[[118 133 136 157]
 [112 139 116 119]
 [125 134 122 120]
 [101 147 110 109]]
->
[[101 147 110 109]
 [112 139 116 119]
 [125 134 122 120]
 [118 133 136 157]]

[[128 131 121 134 155 112 121 133 118 128 125 156]
 [125 135 151 122 130 129 150 128 128 116  99 124]
 [147 103 109 134 117 140 124 144 107 146 139 129]
 [105 111 117 110 120 122 129 105  99 119 142 126]
 [140 128 139 140 126 132 139 144 143 141 107 115]]
->
[[125 135 151 122 130 129 150 128 128 116  99 124]
 [128 131 121 134 155 112 121 133 118 128 125 156]
 [140 128 139 140 126 132 139 144 143 141 107 115]
 [105 111 117 110 120 122 129 105  99 119 142 126]
 [147 103 109 134 117 140 124 144 107 146 139 129]]

[[127 125 139 131 123 129 126 130 130 139 129 138  99]
 [127 127 104 128 119 128 128 127 127 106 128 109 118]]
->
[[127 127 104 128 119 128 128 127 127 106 128 109 118]
 [127 125 139 131 123 129 126 130 130 139 129 138  99]]

[[141 138 119 128 114]
 [112 104 151 126 125]
 [142 139 119 131 119]
 [111 113 148 126 134]
 [115 112 150 127 136]]
->
[[142 139 119 131 119]
 [141 138 119 128 114]
 [111 113 148 126 134]
 [115 112 150 127 136]
 [112 104 151 126 125]]

[[113 130 126 127 125 132 134 128]
 [121 123 132 118 125 118 133 124]
 [114 137 124 131 142 113 121 128]
 [121 121 122 117 123 117 143 125]
 [132 135 130 132 140 126 122 131]
 [108 126 130 134 136 128 134 132]
 [126 128 131 126 141 107 118 124]
 [127 129 134 130 140 117 124 128]
 [127 131 133 134 142 127 127 128]
 [116 125 129 122 130 120 128 127]
 [134 133 137 134 135 141 118 135]]
->
[[114 137 124 131 142 113 121 128]
 [132 135 130 132 140 126 122 131]
 [134 133 137 134 135 141 118 135]
 [127 131 133 134 142 127 127 128]
 [113 130 126 127 125 132 134 128]
 [127 129 134 130 140 117 124 128]
 [126 128 131 126 141 107 118 124]
 [108 126 130 134 136 128 134 132]
 [116 125 129 122 130 120 128 127]
 [121 123 132 118 125 118 133 124]
 [121 121 122 117 123 117 143 125]]

[[124 132]
 [130 127]
 [132 134]
 [131 122]
 [120 102]
 [131 115]
 [138 100]
 [132 121]]
->
[[132 134]
 [124 132]
 [130 127]
 [131 122]
 [132 121]
 [131 115]
 [120 102]
 [138 100]]
---
[[133 123 128 127 119 135 132 121]
 [128 139 128 121 128 118 119 121]
 [136 131 125 133 128 128 128 144]
 [133 126 129 129 122 136 133 123]
 [129 133 129 133 134 122 130 143]
 [128 131 127 135 135 121 133 147]
 [133 118 128 128 128 143 134 115]
 [128 120 132 127 128 139 132 118]
 [129 130 128 128 107 128 129 128]
 [120 135 122 121 132 122 128 122]
 [130 122 105 111 107 130 132 143]]
->
[[130 122 105 111 107 130 132 143]
 [120 135 122 121 132 122 128 122]
 [129 130 128 128 107 128 129 128]
 [128 120 132 127 128 139 132 118]
 [133 118 128 128 128 143 134 115]
 [128 131 127 135 135 121 133 147]
 [129 133 129 133 134 122 130 143]
 [133 126 129 129 122 136 133 123]
 [136 131 125 133 128 128 128 144]
 [128 139 128 121 128 118 119 121]
 [133 123 128 127 119 135 132 121]]

[[126 128]
 [103 108]]
->
[[103 108]
 [126 128]]

[[127 128 129 133]
 [126 129 123 136]
 [112 134 113 125]
 [136 124 143 135]
 [103 139 105 129]]
->
[[103 139 105 129]
 [136 124 143 135]
 [112 134 113 125]
 [126 129 123 136]
 [127 128 129 133]]

[[134 115 127 129 126 153 116 127 125 111]
 [121 141 119 129 142 132 113 129 138 129]
 [136 114 135 129 125 153 115 128 126 109]]
->
[[136 114 135 129 125 153 115 128 126 109]
 [121 141 119 129 142 132 113 129 138 129]
 [134 115 127 129 126 153 116 127 125 111]]

[[ 98  98  98 107]
 [128 129 128 129]
 [128 128 128 129]]
->
[[128 128 128 129]
 [128 129 128 129]
 [ 98  98  98 107]]

[[128 153 120 137 123 127 127 148 128 126]
 [128 140 134 121 132 127 129 148 128 116]]
->
[[128 140 134 121 132 127 129 148 128 116]
 [128 153 120 137 123 127 127 148 128 126]]

[[122 119 129 139 122]
 [119 104 136 148 121]
 [131 108 135 143 116]
 [128 128 143 125 141]]
->
[[128 128 143 125 141]
 [131 108 135 143 116]
 [119 104 136 148 121]
 [122 119 129 139 122]]

[[133 139 134 124 133 121]
 [130 122 134 132 128 140]
 [133 124 135 127 131 129]
 [134 147 134 125 117 128]
 [125 123 132 140 132 119]
 [124 125 120 127 133 137]
 [120 125 109 118 136 101]]
->
[[120 125 109 118 136 101]
 [124 125 120 127 133 137]
 [125 123 132 140 132 119]
 [134 147 134 125 117 128]
 [133 124 135 127 131 129]
 [130 122 134 132 128 140]
 [133 139 134 124 133 121]]

[[137 127 129 147 126 108 124 113]
 [116 131 124 106 131 145 130 143]]
->
[[116 131 124 106 131 145 130 143]
 [137 127 129 147 126 108 124 113]]
---
[[130 138 118 116 130 141 121 121]
 [130 121 131 137 125 121 126 129]
 [135 116 130 139 123 124 123 130]
 [121 132 123 119 128 134 119 121]
 [124 123 138 139 128 114 131 129]
 [116 134 118 109 127 146 116 122]
 [106 141 119 100 132 148 124 124]]
->
[[135 116 130 139 123 124 123 130]
 [130 121 131 137 125 121 126 129]
 [124 123 138 139 128 114 131 129]
 [121 132 123 119 128 134 119 121]
 [116 134 118 109 127 146 116 122]
 [130 138 118 116 130 141 121 121]
 [106 141 119 100 132 148 124 124]]

[[129 132 138]
 [107 125 128]
 [107 124 129]
 [135 123 121]
 [135 119 132]]
->
[[135 119 132]
 [135 123 121]
 [107 124 129]
 [107 125 128]
 [129 132 138]]

[[141 149 140 152]
 [141 139 140 124]]
->
[[141 139 140 124]
 [141 149 140 152]]

[[138 123 122 109 126 131 130 135 129]
 [122 132 126 119 132 129 123 117 130]
 [136 125 118 100 128 132 126 129 131]
 [128 129 120 105 132 132 122 119 132]]
->
[[138 123 122 109 126 131 130 135 129]
 [136 125 118 100 128 132 126 129 131]
 [128 129 120 105 132 132 122 119 132]
 [122 132 126 119 132 129 123 117 130]]

[[157 136 143 115 111 132 136 108 127 131 152 132 147 151 150]
 [156 134 124 120 122 106 124 134 143 122 102 107 141 142 100]]
->
[[156 134 124 120 122 106 124 134 143 122 102 107 141 142 100]
 [157 136 143 115 111 132 136 108 127 131 152 132 147 151 150]]

[[135 119 120 147 128 116 111 136 136 112 118]
 [128 128 128 128 128 128 128 128 128 128 128]
 [114 139 146 102 115 130 145 105 119 142 144]
 [134 118 128 128 112 121 123 113 137 114 125]
 [137 120 123 129 120 136 142 122 117 136 132]
 [129 132 127 130 138 134 126 137 127 125 118]]
->
[[134 118 128 128 112 121 123 113 137 114 125]
 [135 119 120 147 128 116 111 136 136 112 118]
 [137 120 123 129 120 136 142 122 117 136 132]
 [128 128 128 128 128 128 128 128 128 128 128]
 [129 132 127 130 138 134 126 137 127 125 118]
 [114 139 146 102 115 130 145 105 119 142 144]]
